Below is a small trained network, with its code and all its weights. Each question gives an input and a target symbol and asks what happens when units are switched off, that is, made to give their printed mean instead of their output.

import numpy as np


def w(rows, s, z=0):
    codes = np.array(rows[::2]) - 128.0
    scale = np.full(codes.shape[1], s)
    scale[-1] = z or s
    return codes * scale


def norm(h):
    return h / np.sqrt((h * h).mean(-1, keepdims=True) + 1e-5)


def f(y):
    return np.maximum(y, 0)


def softmax(a):
    e = np.exp(a - a.max(-1, keepdims=True))
    return e / e.sum(-1, keepdims=True)


def log_softmax(a):
    a = a - a.max(-1, keepdims=True)
    return a - np.log(np.exp(a).sum(-1, keepdims=True))


def net(x, mask):
    ids = ['ΓΞΠΣΩαδεζητψ'.index(c) for c in x.split()]
    T = len(ids)
    res = E[ids] + P[:T]
    r = norm(res)
    for j in range(2):
        rows = slice(2 * j, 2 * j + 2)
        q, k, v = (r @ M[0][rows].T for M in (Q, K, V))
        z = softmax(np.where(np.tri(T) > 0, q @ k.T / 2**0.5, -1e9)) @ v
        o = O[0][rows]
        res = res + np.where(mask[j], z, o[:, -1]) @ o[:, :-1]
    y = f(norm(res) @ A[0][:, :-1].T + A[0][:, -1])
    res = res + np.where(mask[2:6], y, B[0][:, -1]) @ B[0][:, :-1]
    return log_softmax(norm(res)[-1] @ U[:, :-1].T + U[:, -1])


Q, K, V, O, A, B = {}, {}, {}, {}, {}, {}
E = w([
[150,113,29,172,127],'Γ',
[110,107,167,69,190],'Ξ',
[161,88,70,147,116],'Π',
[105,9,142,142,157],'Σ',
[115,99,171,78,228],'Ω',
[167,81,170,119,170],'α',
[114,102,151,66,161],'δ',
[193,52,79,184,120],'ε',
[169,58,166,103,186],'ζ',
[152,152,68,118,115],'η',
[112,107,147,76,193],'τ',
[135,219,46,136,159],'ψ',
],0.012)
P = w([
[161,129,137,97,113],'0',
[159,6,53,111,206],'1',
[113,120,136,146,122],'2',
[145,74,47,101,207],'3',
[111,151,166,171,106],'4',
[144,89,72,93,217],'5',
[165,139,218,158,74],'6',
],0.017)
Q[0] = w([
[128,79,2,120,237],'H0',
[230,199,63,248,27],'H0',
[73,107,36,86,157],'H1',
[222,78,140,188,89],'H1',
],0.0081)
K[0] = w([
[240,110,124,2,107],'H0',
[91,128,145,127,138],'H0',
[175,144,86,53,151],'H1',
[75,184,144,117,150],'H1',
],0.013)
V[0] = w([
[216,158,2,217,65],'H0',
[165,177,184,61,71],'H0',
[143,222,145,111,156],'H1',
[70,173,203,53,211],'H1',
],0.011)
O[0] = w([
[204,69,84,189,74,78],'H0',
[122,213,197,202,125,127],'H0',
[60,123,115,143,248,2],'H1',
[62,46,135,139,153,95],'H1',
],0.013,0.0036)
A[0] = w([
[152,165,110,220,136,197],'N0',
[83,200,75,133,133,197],'N1',
[138,135,150,116,251,118],'N2',
[153,31,88,153,89,253],'N3',
],0.011,0.0047)
B[0] = w([
[39,187,229,130,132,175],'N0',
[99,211,187,23,56,160],'N1',
[183,3,152,136,39,182],'N2',
[91,237,166,159,197,246],'N3',
],0.0071,0.011)
U = w([
[176,106,71,153,63,110],'Γ',
[38,126,90,119,139,129],'Ξ',
[175,106,67,146,75,129],'Π',
[143,114,133,59,8,139],'Σ',
[133,89,19,44,156,174],'Ω',
[102,143,157,127,131,44],'α',
[65,132,146,138,116,12],'δ',
[159,123,131,129,78,96],'ε',
[129,123,91,163,175,253],'ζ',
[163,160,144,182,89,114],'η',
[42,130,142,129,116,35],'τ',
[114,174,155,222,140,103],'ψ',
],0.013,0.0037)

Each question gives the input, a string of symbols that net reads in full, and the target symbol t.
The units are the heads (2 rows each of Q, K, V and O) and the neurons (one row each of A and B). Each row of codes is followed by its name. A weight is (code - 128) times the scale printed after its matrix; where a second scale follows, it is the last column's (O, A, B and U).
mask holds one flag per unit, heads first, then neurons. A switched-off unit (its flag False) gives its mean, the last column of its rows in O or B, instead of its output. The means were averaged over made-up inputs and are rounded, as every weight is.
A unit's drop is (log p(t) with every unit on - log p(t) with that unit switched off) / (log p(t) with every unit on - log p(t) with every unit switched off).
The circuit of an input: a set's keep is (log p(t) with only the set's units on - log p(t) with every unit switched off) / (log p(t) with every unit on - log p(t) with every unit switched off). Starting from all 6 units, units are removed one at a time, each time the one whose removal leaves the highest keep (on an exact tie, the one counted first), for as long as the keep stays at least 0.8.
units of the circuit, in order: the units of the circuit, biggest drop first
unit that matters most: the unit with the biggest drop
k most important neurons: the k neurons with the biggest drops, biggest first
which heads matter: for each layer, one digit per head in row order, 1 if its drop is at least 0.15 and else 0, layers parted by /
drop when u is switched off: that unit's drop, to one decimal
input τ Σ Σ ζ Σ Ω η, target Σ: most important neuron : (N3)
input ψ Γ Ξ τ, target ζ: units of the circuit, in order : (H0 H1 N3)
input Ξ ψ Σ η Ξ, target Σ: 2 most important neurons : (N3 N0)
input ζ δ Σ Ξ ψ δ ζ, target ψ: units of the circuit, in order : (H0 H1 N3 N2)
input Σ η η τ Ω, target η: which heads matter : 11
input ψ Σ Ξ Σ ψ Π, target ζ: units of the circuit, in order : (H0 H1 N3)
input η δ Ξ ψ Ξ ε, target ψ: units of the circuit, in order : (H0 N0 N3)
input Ξ Σ Ξ η ψ ζ δ, target ψ: units of the circuit, in order : (H0 H1 N3)
input τ ψ Σ ψ ψ η Π, target ψ: units of the circuit, in order : (H1 H0 N3)
input ψ δ ψ η Σ η, target ζ: units of the circuit, in order : (H0 N3 H1 N2)
input ζ Σ Ξ ψ ψ Π, target Σ: units of the circuit, in order : (H0 N2 N3)
input Σ δ η τ Σ η ψ, target Σ: units of the circuit, in order : (H0 N3)
input η τ ζ Σ Σ τ Ω, target Σ: units of the circuit, in order : (N3 H1)
input ψ η Σ, target ψ: units of the circuit, in order : (N3 H0 H1)
input η Σ ε Π ψ Σ Γ, target ψ: most important neuron : (N0)
input η Σ η Γ Σ ψ τ, target Σ: which heads matter : 11
input ψ τ δ, target ψ: which heads matter : 10
input ε Σ Ω Σ Σ Σ ζ, target Σ: which heads matter : 11
input Σ η Σ η τ, target Σ: 2 most important neurons : (N3 N0)
input ψ τ Σ ε Π, target Σ: unit that matters most : H1
input ψ τ Π δ, target ζ: drop when N1 is switched off : 0.0
input ψ Σ ζ, target ψ: drop when H0 is switched off : 1.1
